Each row has a class, written after it.
[ -37   19  375  173 -113 -109  -75 -318  186  270  138   63   24  -13
 -101  166 -415 -366 -182  -79  150  387 -371 -318  542  174 -357  541
 -128  -51 -145  481]
bana
[  13  198  118  243 -511 -312  -83 -174  154  -48  -82   -3   58   -5
 -278  136    5  -90  128 -204   71  280   81  -86  -21  101  364   32
  -95   64  -53  289]
bana
[  43 -147  134   71 -634 -195   59 -127  259 -351 -285 -138   21 -359
   41 -290   57 -378  119  472 -234   20  192 -386  611 -569   91  386
   23   40   -7  -37]
Dem
[-193  369   42  196 -108 -108  -33  286  133  -92  206 -334  -93 -140
  -74   45   -8  -53 -109 -377   42    3 -224  -88  -26 -252  -24 -141
   57    4  494   26]
mitu
[ -82  212  -59  -19 -237  -51  132  137  152 -289  -76  -95  278 -198
 -169  198   80  -51   92 -124    5  -13   18   45 -287  132   44 -110
   67  -70   39  215]
pamil
[-152  190 -193  -38  130  -39 -322  227  185   -6  274 -588 -293 -355
  400   85  -81  150 -385   11  -53 -103 -149 -221  371   23 -284 -161
  256  205  229   -4]
kevu
[  54 -230    3 -155   70  322    3   77 -106  -81  -46   37  123  191
 -144  -78  262    3  -79  349  125   50  384  -30 -217 -431  233 -282
 -147  221 -175 -133]
mitu
[ 111  298  261   48 -374   80  210  -62 -169  407  577 -277  583  263
 -331  125  352  143   95 -146  196  438  196 -144   61   34  254 -230
   32   49   -6  295]
Kiso
[-258  103 -312   49  -60 -135   24  107  165 -364 -151  232 -214 -217
  -67  102  248  -70   86  175 -115 -121  184  338 -310 -181  352  178
 -219  -76   98  -35]
veb
[-110   -3 -172   51 -161   -9  225  -81  122   16 -284  126 -230  194
  197  318  311  -59   92  -56 -102 -342 -149   16  108  442 -245  144
 -154    8 -332   69]
Dem
[  99   14  -36   79 -498   45  173 -137  176 -111  -35  -70   39  -63
 -168  150  178 -276   62  120   41  302   96 -250  103 -187 -132  185
 -421   25 -187  276]
Kiso
[ -48  -10  160   -6  312   14 -210  -59 -542  -26  657 -306 -190  371
  379 -162 -311  -28  -21  122    7   -6 -211 -123  368  229    3   83
  336  195  248 -249]
Dem
[-427   66 -246   72 -146 -278 -141  218  -91  298  252 -280 -582  -64
   24  477   21  -72  -95 -266 -361  213 -134   50  518 -106 -225  -83
  427 -282  735 -116]
Dem
[ -56   84 -220   -4  202  730   25 -139  217  224  184 -307 -280  189
  179  304   28  188 -108 -178 -155  114  107 -235   43  265  364  525
 -218 -232 -122   84]
zad
[ 302   -9  231  146 -133  171  281   58 -193  374   75 -229  252   99
  -59 -131 -156  -52  321 -391  111  209 -414 -216  299  449 -291 -226
  337 -149  304   68]
bana
[-310  -41 -241   60 -490  -15  133  -42   77 -187  147   93  164  158
 -338  112  148   36 -160  -28   -4  114  285 -193  -46  -44   74   66
   -7 -186    9 -264]
zodok
[ 170  318  -71   38 -507  306  121 -272   32 -173  393   53  131   64
 -345  223  168   20   42 -190  120  210    8 -202 -104 -176  222  243
 -213 -221   61  409]
kevu
[ -36  393 -113  -22  125  132  -48  163  132  106  182 -483 -441 -314
  -63  218 -189  141 -146 -575   76  277  -68 -248   29  -19 -495  387
 -493 -374   84  271]
merap
[-138   91 -265   32 -348   78  243   13  201    9  333 -257   65 -312
   77  124 -118  122   41 -268 -213   91   41 -177  278  353  -82  417
  494 -366  206 -133]
Dem
[  57  -38  -90  157  447  204  -76  413  -72 -220  -93  320 -441  212
  300  -45 -343    3   70  -54 -318 -241 -192 -137  287  144 -214 -433
  877 -488  435 -233]
merap
[ 179  287   82  338 -390  626  429  -97  292 -119  194 -479  166  234
  -43  111  -21 -565  -14 -191  442  172    4 -758   75  678 -697 -113
 -453  -98 -523  691]
zodok
[ -25 -684 -297 -301 -265 -262  200 -191  170   -3 -136   22  559  327
 -162 -116  318  114  198  -96  130   28  526  163 -729  532  438  -40
 -204  285 -469 -355]
Nutun
[ 132  199 -280  -41 -458  181  547 -213  215 -176   35  -37  558 -432
 -305  144  214  355   13  -45 -178  -32  494  101 -389   49 -314   40
  111 -572 -449   56]
pamil
[-499  218 -131   16 -149 -165 -226   51   76 -123 -251  315    6  -83
 -283  146  231  129 -476  646 -223  194  330 -189  273 -393   63 -148
   78 -191 -138 -117]
bana
[-258  110 -139   23  405  130 -214  283 -234  423  465 -217 -539  153
   33   67   -9  -42 -289 -248  137   99   27 -176  339  -46 -238 -387
  238   -9  258  -92]
pamil
[-151 -368 -139 -171  151 -410 -166   23 -129   78 -284  292  -64  250
  -60  171  124   67    5  158  -14  142  167  141 -226  -19   24  -86
   80  122 -130 -210]
zad
[-205  230 -265    6   57 -171  -11  172  -92   80  137  -32   82 -199
  -89  -65 -118  303  -85 -374   88  116  -87 -138   21  359 -311 -296
  236 -186    6 -189]
pamil
[ -40  142  -54 -128 -414   35  -44 -129  -72  541   96  155 -172 -162
  -22  407   75 -111  -30 -146 -314  195  -25 -103  437    6  -60  -56
  330  -82  -84  123]
Nutun
[-316  161 -164   15 -130   49 -288 -126   19  -10   70 -242 -132 -224
  -27  183   40  120 -273  -40  -47   -5 -135  -96  252   93  -12 -122
 -154  -67   39    6]
Kiso
[ -80 -318  138  108 -310  149   87 -357   14  -56  514 -212  121  799
 -372   82  292   -8 -270   72  264  251  423 -241  164   75  216  419
 -617  172 -429  -73]
mitu
[-131   -1  -89  104  604 -178   95  443    7  421  -42 -175 -716 -188
  675  251  201  -21  151   46 -322 -393 -363  247  571   76 -508   13
  714 -133  438 -105]
Kiso
[-300  -26 -443   53  435  -23  -69  -70 -337 -544  -27  -20 -545  322
  105  127 -118 -113 -340  360 -238   39  272  297  -45 -136  190  -95
 -190  257  309   32]
merap
[ -45  397 -137  109 -553 -258  -32 -103  120 -572  267  430  266 -304
 -603  -49   16 -123 -205 -162   -8  270   17  -45  136 -205  294  100
   72  -31  185  436]
mitu
[  37   38   72   77   62 -420 -133   68  345  -91   21 -223   72 -417
  217  -47   -6 -101   77  -94 -181 -112 -270   14   78  -86 -308  -76
  187 -162  131  182]
zad
[-347 -504  151 -174 -643 -279   95  -50   22  350  261  -46  681  101
 -228   93  201  -81 -102  378 -310  413  538   63  511 -243  368 -222
  -17  431 -339 -525]
kevu
[ -81  -21 -186   85 -303 -149   78   46   43  175  109  225 -146  167
 -225  283  188 -191   89 -368   -3  203  174   41  128  129  307 -146
  151  163   99  208]
zad
[ 181  103 -204   -2  360  288  192  -49 -136  -45 -211  116 -220   48
  397  -13 -219   32   74   63   19  -68   27  -97 -134   19   -9  -55
  222  129  -27  158]
merap
[  60  248   73   88 -452 -188 -100  162  199  -87  200  171   61 -248
 -162  142  209 -148  247 -487  135 -328 -208  106 -160  507  -22 -417
  147 -116 -128  186]
bana
[-319 -130 -294  -37 -560 -271  -46 -377  113  -49  198   69   61  -27
 -306  312  -55 -120 -232 -194 -195  327 -132 -168   90  -16 -103  223
   43 -316  215  -43]
bana
[-149   62  -10  118 -741 -421   65 -374   51 -522  194  107  326 -251
 -271 -126  377 -364  119  314  -23  -88  171  -14  337  -94  184  -42
  -30  -80 -125  255]
veb
[  43   84  109    9  196  179  110  -14 -407   45  169  176  243   45
 -194 -177  -74   59    1   -9  220   43  333  140   36   88   49 -400
  -92  279 -405   99]
zodok
[ 593   41  178   98 -220  210  244  -16   48  310 -216  -26 -248   23
  177 -135  467 -486  619 -343  165 -345  -80  -39  -32  390  104  -98
 -107  300 -574  333]
kevu
[ 130   99   17 -108 -108  307   50   32   31  114  215  184  306 -113
 -281    3  101  127   11 -232  -25   71   57  -70  -57  -78   -3 -219
   40 -268 -222   58]
kevu
[-187   -8  -58 -212  -17    4 -120  207 -100   52  400 -406   42 -296
   66  -84 -128  249 -130  102 -119  171  191   31  275 -189  206  237
  145  111  395 -302]
Dem
[-149  243 -171  213 -150 -370  -39   45  385    6 -190 -181 -260 -177
   36  -70   99 -111 -164 -260 -179   25  -68 -215  258  149 -123  108
 -131   53  -65  153]
Nutun
[-301 -107  224  279   72 -482 -432   68  335 -163 -458  400 -365  307
  244  267 -194 -288   86  252  -91  -96 -298   38  356  436  334  147
  130  131   -8  148]
kevu
[-179   96 -190 -117 -207   29  266   61  201  188  358 -406  135  -18
  231  556  -26  156  -24 -122 -286  254  127 -101  111  343   10  356
  511  -95  209  110]
Nutun
[-249   86 -288  -10 -227 -374   90  -52 -244 -274  192 -106   35    4
   47   43  -73   53 -119  209 -147  169  268 -120  260  192 -200 -334
  385   -6  140  -55]
bana
[  68 -151  243 -105 -106 -258 -124 -128  143   14   56  188  294 -389
    3 -182   18  202  171 -101  404 -342 -145  132  -79  -13  -44  174
 -187   44 -279  -76]
merap
[-256 -368 -116 -101  288   70 -120   19 -124 -171  -97 -338  140  141
  354  -10  112  488 -131  478 -172 -376  150  225 -129   33  409 -160
  342  286   65 -703]
bana
[-257  188 -164  -18 -245 -225 -204  -88  -81 -336   -1    1 -175 -153
   -3 -128 -168  116 -209  281   64  105  107 -278  245 -150   52   99
 -152   47  154  -89]
bana
[-191   71 -344  134 -550  -61  135  -90  395 -666  181   59  275 -572
 -311   84  114 -212   80 -297  166 -233  -99   54 -125  392  137  163
  160 -140   20  204]
pamil
[-105  570  151  218 -126   89    1  270   15   20  293 -103  -43   30
    4  158   38   85  207 -289  209  -99    3  -21 -121  307  190 -327
   -5  -58  119  225]
Nutun
[-182  290  -88  230  -15 -221  -79  314  427 -369  -55 -312  -49 -370
   98   91  175   68   67 -170   77 -227 -157   10 -218  171  -66  -13
  -50 -124   77   46]
merap
[-208  372  -85  206 -262  -73   97  361 -120 -307  114  230   50  -11
 -411 -210  110  -20  -39 -308   47  -86  156 -189   63  -74  -88 -567
  136 -197   76 -183]
zad
[ -39  128  126  235 -136 -355 -372   48   67  148 -402   39 -473  398
 -113 -147  494 -148   64  -94  590 -324 -144 -258 -217  595 -332 -293
 -743   94 -702  -80]
pamil
[ -61 -136   42  -63  189    2  -71  286 -152   54  198  307 -234  305
 -195   40 -395   72   -7 -187   96  168  324  170 -500 -456  170   -6
   19  -94  293 -395]
pamil
[-385   29   98 -104   -2 -364 -180  177  147 -247  -43 -160  121 -454
  281   86  -97   20  -40  118   72 -600    0  335 -256  -55  107  -93
  371  194  242 -157]
zodok
[  73 -188 -381 -112  -53  268   97 -214 -192   46  152  280 -203  369
 -130 -124  -15 -247  -63  106  225   88  571  202 -409  349  273 -297
 -289  111  -60  129]
veb
[ -77 -190  -14  -61 -473  -16  117 -311   86  162  171   -1  426  -74
 -303  -89  187  -64  -45  -50  156  220  344 -288  186   98  -45 -140
  -14 -103 -489   -5]
mitu
[  -2  247 -108  205 -219  -48  -39  103   47  -92  290  -66   36 -109
 -253  102 -134  -45  -14 -521   55  148 -171   10   38  346  -32 -349
  235 -200  390  245]
merap
[-219  233 -310 -193  -70  347  218  324  255  -16  251   55  -25 -367
   93  166   54   34 -126 -174 -172 -140    6 -211   57 -127  -68  221
  432 -276  177 -108]
kevu
[  12 -239 -624 -328   68 -150   60 -246  -70  -12  138 -117   92  -27
  138   16   94  334  -97   32 -548  190  305  302 -213   11   13 -375
 -145  -66   97 -100]
Nutun
[ -18  345  377  313 -211 -121 -178   99  266 -271 -242    0  265 -478
 -247   21 -153   84 -108  321  123  157 -193   39  -21 -688  168  292
 -159  160  126  117]
kevu
[ -23 -307  -67  114  -93  539  361 -339  212  211  285   99  103  359
   37 -205 -109 -341 -351  227  -41  153  168 -529  893  -34   47  269
  209   42   -3  190]
kevu
[-244 -103  -44 -139 -129  376  109  173 -272 -368  363  163 -149  -53
 -170 -312  -48   -1 -221  208   88 -348  -17 -261  607  -80 -423  282
  -40 -374  176 -526]
Kiso
[-189 -219  380  165   50  -63 -240   17   64  828  364 -100 -283  899
 -334  371  219   48 -102 -286  439  582  466 -263  287   63  393  104
 -218   98 -212  128]
mitu
[-503  365 -116  -77 -314 -136 -124   29 -192  142  262 -153 -302  319
   58  420  -27  -17 -170  339 -194  591  383 -386  170 -259   87  152
 -308 -112   92 -119]
zad
[-170 -320  138   99 -423  272   78 -227  347  181  646 -405  594  140
 -211   30 -106  166 -525  196  124  480  269 -350  839  -15  438  514
    3  422   80   -5]
Kiso
[-208  578  103  119   49   24 -271  238 -101  -36  283  -35   31   52
 -139  180 -232  328 -268 -228  -36  235  -73 -163  117 -284  358 -142
  264   32  447  147]
zodok
[  25   38  -85   28  102  -29   -3   59   86   54  220 -280   35 -434
    9  -81 -237 -117 -247 -171 -196  334 -290 -349  618 -360 -410   28
  550 -184  485  209]
merap
[-106 -524  143    2 -301 -362   -4 -112   70 -213 -158  -22  322   53
 -281   88   24 -150   27  375  -43  222  387  423 -240 -448  462  287
 -320  458   13 -207]
zodok
[ -19  -28  116  188 -247  182  439   70  356 -100 -467  -49  -33  -92
   80  479  -98 -427   45  127 -357    7   25   50   -5 -265  -97  496
  108   58  -26  167]
zad
